Here is a tiny trained network, its code and every weight. The questions are about switching its units off for an input and a target symbol, where a switched-off unit gives its printed mean instead of its output.

import numpy as np


def w(rows, s, z=0):
    codes = np.array(rows[::2]) - 128.0
    scale = np.full(codes.shape[1], s)
    scale[-1] = z or s
    return codes * scale


def softmax(a):
    e = np.exp(a - a.max(-1, keepdims=True))
    return e / e.sum(-1, keepdims=True)


def log_softmax(a):
    a = a - a.max(-1, keepdims=True)
    return a - np.log(np.exp(a).sum(-1, keepdims=True))


def net(x, mask):
    ids = ['ΛΠΣΦαβγδεζηθμξτψ'.index(c) for c in x.split()]
    T = len(ids)
    res = E[ids] + P[:T]
    u = 0
    for l in range(3):
        r = res
        for j in range(2):
            rows = slice(2 * j, 2 * j + 2)
            q, k, v = (r @ M[l][rows].T for M in (Q, K, V))
            z = softmax(np.where(np.tri(T) > 0, q @ k.T / 2**0.5, -1e9)) @ v
            o = O[l][rows]
            res = res + np.where(mask[u + j], z, o[:, -1]) @ o[:, :-1]
        u += 2
    return log_softmax(res[-1] @ U[:, :-1].T + U[:, -1])


Q, K, V, O = {}, {}, {}, {}
E = w([
[108,97,135,163,112,163,105,100,152,67],'Λ',
[74,128,99,203,54,170,92,104,178,135],'Π',
[89,190,165,170,93,147,193,132,147,106],'Σ',
[117,196,3,73,208,176,105,37,168,98],'Φ',
[205,87,123,143,157,120,47,87,142,69],'α',
[199,166,191,107,119,130,132,172,161,110],'β',
[207,177,175,242,90,144,152,92,161,128],'γ',
[129,155,89,121,98,76,104,106,106,139],'δ',
[117,135,116,145,107,129,95,128,146,103],'ε',
[56,74,50,89,118,111,22,140,128,116],'ζ',
[102,120,104,158,107,146,104,107,144,76],'η',
[99,186,110,132,50,151,135,159,185,161],'θ',
[69,146,90,63,97,131,86,186,154,125],'μ',
[64,108,101,23,151,120,99,166,125,67],'ξ',
[146,108,195,153,191,140,176,90,131,60],'τ',
[91,125,171,210,123,173,174,80,150,89],'ψ',
],0.02)
P = w([
[150,65,92,170,123,97,132,178,115,57],'0',
[108,73,153,148,119,65,104,139,183,67],'1',
[166,120,100,172,89,164,130,194,53,60],'2',
[112,113,193,114,111,118,84,132,168,110],'3',
[166,144,140,170,97,214,94,154,58,92],'4',
[89,177,122,93,145,101,65,144,74,91],'5',
[112,139,205,83,110,182,66,96,156,119],'6',
[125,196,113,113,135,200,59,135,5,87],'7',
[68,175,191,49,140,169,45,53,147,134],'8',
[101,211,117,121,145,205,38,82,11,99],'9',
],0.013)
Q[0] = w([
[76,113,129,158,198,75,135,127,179,131],'L0H1',
[157,168,153,149,153,155,25,107,146,69],'L0H1',
[113,101,127,141,167,2,162,109,137,188],'L0H2',
[169,56,100,107,118,166,193,128,24,217],'L0H2',
],0.0085)
K[0] = w([
[205,177,19,139,132,85,147,132,96,99],'L0H1',
[81,210,168,75,95,190,166,69,43,143],'L0H1',
[152,81,67,202,103,125,162,253,123,51],'L0H2',
[121,45,155,120,87,59,172,139,249,129],'L0H2',
],0.0068)
V[0] = w([
[155,43,112,181,192,156,115,98,145,162],'L0H1',
[62,122,137,195,198,170,125,116,117,42],'L0H1',
[134,74,149,96,3,38,17,74,17,171],'L0H2',
[210,255,44,182,2,65,131,46,190,214],'L0H2',
],0.0066)
O[0] = w([
[99,64,165,70,119,220,230,165,148,202,1],'L0H1',
[109,140,198,145,181,137,41,206,74,128,220],'L0H1',
[106,84,132,45,56,23,118,62,6,235,77],'L0H2',
[118,94,123,12,100,153,170,108,119,2,218],'L0H2',
],0.0086,0.0041)
Q[1] = w([
[93,216,90,110,144,86,116,160,122,60],'L1H1',
[101,178,185,131,69,125,2,107,119,51],'L1H1',
[88,105,191,150,133,82,202,145,77,153],'L1H2',
[94,123,119,173,173,113,189,119,116,114],'L1H2',
],0.0079)
K[1] = w([
[172,108,157,122,98,255,73,58,131,157],'L1H1',
[119,216,91,75,200,165,156,86,124,170],'L1H1',
[163,9,72,154,82,66,113,157,133,139],'L1H2',
[148,109,127,120,90,121,156,198,166,150],'L1H2',
],0.007)
V[1] = w([
[232,96,218,117,42,125,79,156,91,145],'L1H1',
[139,107,134,193,178,149,151,1,76,95],'L1H1',
[147,185,234,115,77,110,126,150,83,121],'L1H2',
[175,95,54,63,177,179,29,178,160,113],'L1H2',
],0.0069)
O[1] = w([
[62,76,151,152,218,179,226,103,96,58,106],'L1H1',
[182,91,105,19,124,206,87,190,136,158,148],'L1H1',
[11,190,141,121,158,179,85,122,151,86,179],'L1H2',
[127,108,98,192,118,110,209,2,80,172,254],'L1H2',
],0.0076,0.0074)
Q[2] = w([
[86,173,158,141,88,159,97,63,127,114],'L2H1',
[147,147,82,164,112,215,143,161,2,120],'L2H1',
[86,108,70,125,153,153,134,167,162,146],'L2H2',
[123,94,69,147,133,118,192,141,163,179],'L2H2',
],0.0085)
K[2] = w([
[127,254,165,85,196,183,90,64,21,134],'L2H1',
[110,111,223,77,107,141,91,34,253,193],'L2H1',
[132,106,161,161,152,131,177,137,153,105],'L2H2',
[179,64,95,143,118,57,168,187,149,115],'L2H2',
],0.0058)
V[2] = w([
[121,222,75,58,159,78,239,233,120,166],'L2H1',
[29,123,63,161,59,180,121,134,106,145],'L2H1',
[253,208,175,132,106,84,156,181,65,169],'L2H2',
[55,179,100,164,9,195,144,147,161,192],'L2H2',
],0.0058)
O[2] = w([
[123,254,110,161,105,120,122,137,70,79,2],'L2H1',
[178,35,159,145,100,98,52,194,75,102,109],'L2H1',
[47,151,129,80,83,134,87,130,119,110,102],'L2H2',
[163,97,162,123,206,47,189,159,156,60,109],'L2H2',
],0.012,0.0078)
U = w([
[115,108,144,125,132,150,147,136,158,181,159],'Λ',
[166,86,125,93,155,85,183,125,152,113,153],'Π',
[128,161,104,133,122,146,54,166,161,53,63],'Σ',
[176,131,90,126,74,156,139,123,181,166,206],'Φ',
[68,107,157,99,109,170,194,72,156,224,86],'α',
[22,187,108,175,142,156,165,2,149,108,177],'β',
[85,80,105,35,116,211,159,101,197,79,59],'γ',
[99,118,154,93,24,133,160,64,73,100,208],'δ',
[114,113,137,133,109,145,141,111,128,137,128],'ε',
[158,122,147,135,128,93,188,103,90,195,181],'ζ',
[126,111,138,137,112,149,141,123,140,147,125],'η',
[156,122,101,135,126,85,155,67,129,28,1],'θ',
[147,139,125,168,119,96,144,94,105,100,85],'μ',
[118,179,139,205,120,132,111,119,92,184,87],'ξ',
[86,162,132,117,133,198,111,156,188,215,101],'τ',
[125,122,142,103,133,162,110,181,186,167,151],'ψ',
],0.0069,0.0041)

Each question gives the input, a string of symbols that net reads in full, and the target symbol t.
The units are the heads (2 rows each of Q, K, V and O). Each row of codes is followed by its name. A weight is (code - 128) times the scale printed after its matrix; where a second scale follows, it is the last column's (O and U).
mask holds one flag per head, layer by layer. A switched-off head (its flag False) gives its mean, the last column of its rows in O, instead of its output. The means were averaged over made-up inputs and are rounded, as every weight is.
A unit's drop is (log p(t) with every unit on - log p(t) with that unit switched off) / (log p(t) with every unit on - log p(t) with every unit switched off).
The circuit of an input: a set's keep is (log p(t) with only the set's units on - log p(t) with every unit switched off) / (log p(t) with every unit on - log p(t) with every unit switched off). Starting from all 6 units, units are removed one at a time, each time the one whose removal leaves the highest keep (on an exact tie, the one counted first), for as long as the keep stays at least 0.8.
circuit, biggest first: the units of the circuit, biggest drop first
most important unit: the unit with the biggest drop
heads that matter: for each layer, one digit per head in row order, 1 if its drop is at least 0.15 and else 0, layers parted by /
input β γ β β γ γ ζ ζ β, target ζ: heads that matter : 01 / 00 / 01
input Π γ β θ, target β: heads that matter : 00 / 10 / 10
input β ε ξ θ β β δ γ ψ, target γ: heads that matter : 01 / 10 / 00
input Π Π Σ τ ε β γ Σ γ, target Σ: circuit, biggest first : L1H2, L2H1
input β β β Σ β β Φ β β Π, target Φ: heads that matter : 01 / 11 / 00
input Σ β Φ γ Π θ, target Φ: most important unit : L1H2
input Σ β δ Π γ τ β ξ, target β: circuit, biggest first : L1H1, L1H2, L2H1
input Σ γ η β β Π δ ε, target δ: heads that matter : 01 / 00 / 00
input β Π γ γ β α β β Σ β, target Σ: circuit, biggest first : L1H2, L0H1
input Σ Π β, target Π: heads that matter : 00 / 10 / 11
input Σ Λ γ γ ζ ξ β Σ ξ β, target ξ: heads that matter : 01 / 00 / 00
input ζ γ δ β Φ β Π ζ, target Φ: heads that matter : 01 / 11 / 00
input θ β β β β β γ β γ β, target γ: circuit, biggest first : L0H2, L2H1
input τ α Σ β β γ Σ, target γ: heads that matter : 01 / 01 / 10
input Σ γ β θ γ, target θ: circuit, biggest first : L2H2, L0H2
input Λ β β β ξ Π γ, target Π: most important unit : L2H2
input β β β ξ Σ β γ, target β: heads that matter : 10 / 10 / 10
input τ β α β γ μ θ α β, target α: heads that matter : 01 / 00 / 10
input Σ β γ γ Φ δ δ Σ, target Σ: circuit, biggest first : L1H1, L2H2, L1H2
input γ Π γ Φ γ Π θ ζ, target Φ: most important unit : L1H2
input δ δ δ β ξ, target β: circuit, biggest first : L2H1, L1H1
input β ξ Φ, target Φ: circuit, biggest first : L1H1, L1H2
input Λ γ γ τ β γ ξ β θ α, target θ: circuit, biggest first : L2H2, L0H1
input γ δ Σ γ γ γ β, target γ: circuit, biggest first : L0H2, L1H1
input β γ β Π β β τ ψ β, target ψ: heads that matter : 11 / 01 / 10
input ζ η β ζ β, target ζ: heads that matter : 01 / 00 / 00
input δ μ μ β β β ζ ζ, target ζ: most important unit : L0H2
